Here is a tiny trained network, its code and every weight. The questions are about switching its units off for an input and a class, where a switched-off unit gives its printed mean instead of its output.

import numpy as np


def w(rows, s, z=0):
    codes = np.array(rows[::2]) - 128.0
    scale = np.full(codes.shape[1], s)
    scale[-1] = z or s
    return codes * scale


def f(y):
    return np.maximum(y, 0)


def log_softmax(a):
    a = a - a.max(-1, keepdims=True)
    return a - np.log(np.exp(a).sum(-1, keepdims=True))


def net(x, mask):
    res = np.array(x, float).reshape(1, 4) / 4 @ E
    y = f(res @ A[0][:, :-1].T + A[0][:, -1])
    res = res + np.where(mask, y, B[0][:, -1]) @ B[0][:, :-1]
    return log_softmax(res[-1] @ U[:, :-1].T + U[:, -1])


A, B = {}, {}
E = w([
[125,101,126,160,47,91,209,40,107,189],'x0',
[141,114,138,147,131,149,140,150,114,126],'x1',
[9,92,199,83,85,190,113,126,146,123],'x2',
[63,209,85,124,140,153,171,133,78,202],'x3',
],0.013)
A[0] = w([
[55,66,219,98,2,178,192,72,141,162,141],'N0',
[221,133,131,118,105,74,153,69,114,137,152],'N1',
[195,202,87,139,227,111,75,179,105,96,201],'N2',
[99,148,132,144,142,146,134,136,150,161,89],'N3',
[60,178,146,58,149,193,106,211,137,152,169],'N4',
[153,85,117,179,103,148,180,27,167,204,255],'N5',
[74,219,93,119,173,173,167,133,21,200,198],'N6',
],0.0083,0.0039)
B[0] = w([
[106,94,156,90,211,73,109,141,123,113,249],'N0',
[200,138,153,167,68,119,116,133,143,127,206],'N1',
[107,99,166,117,193,60,143,58,86,110,236],'N2',
[134,150,120,151,128,139,129,152,126,174,144],'N3',
[86,152,112,128,166,166,52,181,122,151,203],'N4',
[200,137,136,163,94,70,182,157,109,121,230],'N5',
[37,147,78,153,128,129,180,79,70,252,234],'N6',
],0.012,0.015)
U = w([
[146,106,186,119,190,51,103,122,167,40,237],'0',
[79,121,147,103,170,86,152,84,52,161,87],'1',
[212,136,132,176,38,102,135,159,129,103,74],'2',
[137,169,95,211,50,136,219,91,112,166,13],'3',
[124,116,191,71,140,240,2,148,242,3,253],'4',
[77,173,98,145,132,207,42,192,154,189,52],'5',
],0.0088,0.0034)

Each question gives the input, the list of numbers given to net, and the class t.
The units are the neurons (one row each of A and B). Each row of codes is followed by its name. A weight is (code - 128) times the scale printed after its matrix; where a second scale follows, it is the last column's (A, B and U).
mask holds one flag per neuron, in row order. A switched-off neuron (its flag False) gives its mean, the last column of its row in B, instead of its output. The means were averaged over made-up inputs and are rounded, as every weight is.
A unit's drop is (log p(t) with every unit on - log p(t) with that unit switched off) / (log p(t) with every unit on - log p(t) with every unit switched off).
The circuit of an input: a set's keep is (log p(t) with only the set's units on - log p(t) with every unit switched off) / (log p(t) with every unit on - log p(t) with every unit switched off). Starting from all 7 units, units are removed one at a time, each time the one whose removal leaves the highest keep (on an exact tie, the one counted first), for as long as the keep stays at least 0.8.
circuit, biggest first: the units of the circuit, biggest drop first
unit that matters most: the unit with the biggest drop
k most important neurons: the k neurons with the biggest drops, biggest first
drop of u: that unit's drop, to one decimal
input [-1,-8,5,6], class 5: circuit, biggest first -> (N4)
input [-7,6,2,2], class 5: 2 most important neurons -> (N4, N0)
input [-3,7,1,-1], class 4: 3 most important neurons -> (N6, N5, N0)
input [0,6,-7,-1], class 0: 2 most important neurons -> (N2, N6)
input [-2,4,1,4], class 5: circuit, biggest first -> (N4, N0)
input [1,-5,-8,-4], class 2: 3 most important neurons -> (N0, N1, N4)
input [0,-5,-2,-1], class 0: 2 most important neurons -> (N6, N5)
input [-6,-4,1,-2], class 4: circuit, biggest first -> (N6, N5)
input [1,-2,-1,3], class 3: 2 most important neurons -> (N0, N2)
input [1,8,-8,8], class 3: 4 most important neurons -> (N0, N1, N4, N6)
input [1,-6,-1,-7], class 2: circuit, biggest first -> (N0, N2)
input [1,-6,0,-8], class 2: circuit, biggest first -> (N2, N0)
input [5,-2,0,-8], class 2: 3 most important neurons -> (N2, N1, N5)
input [-8,1,8,0], class 4: 2 most important neurons -> (N6, N5)
input [-3,7,8,0], class 4: circuit, biggest first -> (N6)
input [5,4,4,-7], class 0: 2 most important neurons -> (N0, N6)
input [6,4,7,-4], class 0: 2 most important neurons -> (N0, N6)
input [0,8,1,1], class 5: 3 most important neurons -> (N2, N5, N0)
input [-2,-4,8,3], class 5: 2 most important neurons -> (N4, N2)
input [4,7,-1,-7], class 2: unit that matters most -> N2
input [-3,-4,1,5], class 5: 3 most important neurons -> (N4, N0, N5)
input [6,5,-4,1], class 3: drop of N5 -> -0.1
input [2,-7,-7,1], class 3: drop of N0 -> 0.5
input [1,-2,3,-2], class 0: drop of N6 -> 1.0
input [4,-2,4,-5], class 0: drop of N6 -> 0.2
